Below are the code and all the weights of a small trained network. Each question names an input and a class and asks about switching units off, where a switched-off unit gives its printed mean instead of its output.

import numpy as np


def w(rows, s, z=0):
    codes = np.array(rows[::2]) - 128.0
    scale = np.full(codes.shape[1], s)
    scale[-1] = z or s
    return codes * scale


def norm(h):
    return h / np.sqrt((h * h).mean(-1, keepdims=True) + 1e-5)


def f(y):
    return y / 2 * (1 + np.tanh(0.7978845608 * (y + 0.044715 * y**3)))


def log_softmax(a):
    a = a - a.max(-1, keepdims=True)
    return a - np.log(np.exp(a).sum(-1, keepdims=True))


def net(x, mask):
    res = np.array(x, float).reshape(1, 3) / 4 @ E
    u = 0
    for l in range(2):
        y = f(norm(res) @ A[l][:, :-1].T + A[l][:, -1])
        res = res + np.where(mask[u : u + 14], y, B[l][:, -1]) @ B[l][:, :-1]
        u += 14
    return log_softmax(norm(res)[-1] @ U[:, :-1].T + U[:, -1])


A, B = {}, {}
E = w([
[55,3,30,153,83],'x0',
[225,90,43,68,202],'x1',
[56,85,233,2,164],'x2',
],0.0043)
A[0] = w([
[176,135,48,58,208,254],'L0N1',
[158,115,73,104,64,104],'L0N2',
[121,162,181,79,157,83],'L0N3',
[111,163,199,110,184,132],'L0N4',
[140,129,162,205,83,156],'L0N5',
[111,101,1,197,63,111],'L0N6',
[77,153,133,178,144,155],'L0N7',
[232,172,145,220,133,148],'L0N8',
[33,144,120,170,111,157],'L0N9',
[140,108,76,164,143,109],'L0N10',
[58,220,179,110,67,6],'L0N11',
[54,54,85,103,143,76],'L0N12',
[119,130,155,29,210,77],'L0N13',
[175,131,61,64,169,206],'L0N14',
],0.0086,0.0025)
B[0] = w([
[169,220,148,57,94,254],'L0N1',
[102,169,158,81,104,146],'L0N2',
[117,201,150,134,115,175],'L0N3',
[95,144,97,181,147,193],'L0N4',
[112,93,64,100,163,181],'L0N5',
[76,187,120,116,133,242],'L0N6',
[91,71,96,98,163,156],'L0N7',
[175,2,213,179,139,234],'L0N8',
[207,172,79,150,198,182],'L0N9',
[161,176,135,121,49,155],'L0N10',
[119,91,159,127,126,191],'L0N11',
[160,61,179,148,128,188],'L0N12',
[109,122,124,125,154,215],'L0N13',
[142,97,116,91,101,215],'L0N14',
],0.007,0.0055)
A[1] = w([
[214,169,145,192,132,131],'L1N1',
[174,171,39,110,113,115],'L1N2',
[230,78,166,89,54,61],'L1N3',
[71,184,86,193,189,97],'L1N4',
[95,28,164,219,153,74],'L1N5',
[118,78,111,102,166,218],'L1N6',
[29,142,112,199,70,2],'L1N7',
[98,183,67,55,145,71],'L1N8',
[156,108,72,74,50,140],'L1N9',
[233,135,187,170,134,156],'L1N10',
[85,125,87,201,100,51],'L1N11',
[75,2,218,11,99,67],'L1N12',
[104,172,115,191,153,110],'L1N13',
[184,187,178,33,123,70],'L1N14',
],0.0085,0.002)
B[1] = w([
[121,135,86,103,101,177],'L1N1',
[13,156,158,174,110,174],'L1N2',
[152,85,203,83,177,223],'L1N3',
[201,127,203,21,118,189],'L1N4',
[27,127,98,249,98,254],'L1N5',
[143,157,111,201,51,169],'L1N6',
[202,114,138,117,186,155],'L1N7',
[106,135,43,168,151,179],'L1N8',
[121,152,255,142,69,186],'L1N9',
[117,78,75,85,100,213],'L1N10',
[160,196,67,93,170,151],'L1N11',
[196,103,103,114,120,234],'L1N12',
[106,73,120,81,157,156],'L1N13',
[124,102,37,206,161,250],'L1N14',
],0.0075,0.005)
U = w([
[96,57,128,211,124,250],'0',
[149,185,64,94,197,226],'1',
[252,55,155,72,96,117],'2',
[99,203,154,119,37,26],'3',
[101,131,251,98,198,1],'4',
],0.019,0.0022)

Each question gives the input, the list of numbers given to net, and the class t.
The units are the neurons (one row each of A and B). Each row of codes is followed by its name. A weight is (code - 128) times the scale printed after its matrix; where a second scale follows, it is the last column's (A, B and U).
mask holds one flag per neuron, layer by layer. A switched-off neuron (its flag False) gives its mean, the last column of its row in B, instead of its output. The means were averaged over made-up inputs and are rounded, as every weight is.
A unit's drop is (log p(t) with every unit on - log p(t) with that unit switched off) / (log p(t) with every unit on - log p(t) with every unit switched off).
The circuit of an input: a set's keep is (log p(t) with only the set's units on - log p(t) with every unit switched off) / (log p(t) with every unit on - log p(t) with every unit switched off). Starting from the 12 units with the biggest drops (on a tie, the unit counted first), units are removed one at a time, each time the one whose removal leaves the highest keep (on an exact tie, the one counted first), for as long as the keep stays at least 0.8.
units of the circuit, in order: the units of the circuit, biggest drop first
unit that matters most: the unit with the biggest drop
k most important neurons: the k neurons with the biggest drops, biggest first
k most important neurons of layer l: the k neurons of layer l with the biggest drops, biggest first
drop of u: that unit's drop, to one decimal
input [2,-4,-6], class 1: most important neuron => (L0N6)
input [5,-2,0], class 1: 2 most important neurons => (L0N8; L0N6)
input [1,4,0], class 3: 2 most important neurons => (L0N8; L0N1)
input [-8,-2,0], class 0: 2 most important neurons => (L0N8; L0N1)
input [-1,1,-5], class 2: 3 most important neurons => (L0N8; L0N10; L0N4)
input [0,0,1], class 4: 2 most important neurons of layer 0 => (L0N8; L0N13)
input [5,1,-8], class 3: 3 most important neurons => (L0N10; L1N2; L1N9)
input [8,2,1], class 2: units of the circuit, in order => (L1N12; L0N4)
input [4,1,-1], class 3: 2 most important neurons => (L0N8; L0N6)
input [-5,-1,-4], class 0: 2 most important neurons => (L0N8; L1N5)
input [-4,1,-8], class 2: 2 most important neurons => (L0N8; L0N4)
input [2,7,-2], class 3: 2 most important neurons => (L1N9; L1N2)
input [-6,0,-1], class 0: 2 most important neurons => (L0N8; L0N4)
input [6,4,1], class 2: unit that matters most => L0N12
input [1,-3,5], class 0: 2 most important neurons => (L0N1; L0N6)
input [-6,1,-7], class 2: 2 most important neurons of layer 0 => (L0N8; L0N4)
input [-7,7,-4], class 2: drop of L0N8 => 0.6
input [-1,1,-2], class 2: drop of L0N4 => 0.0
input [-8,-6,-1], class 0: drop of L0N8 => 0.5
input [7,8,0], class 3: drop of L0N6 => 0.4
input [2,3,-8], class 3: unit that matters most => L0N6
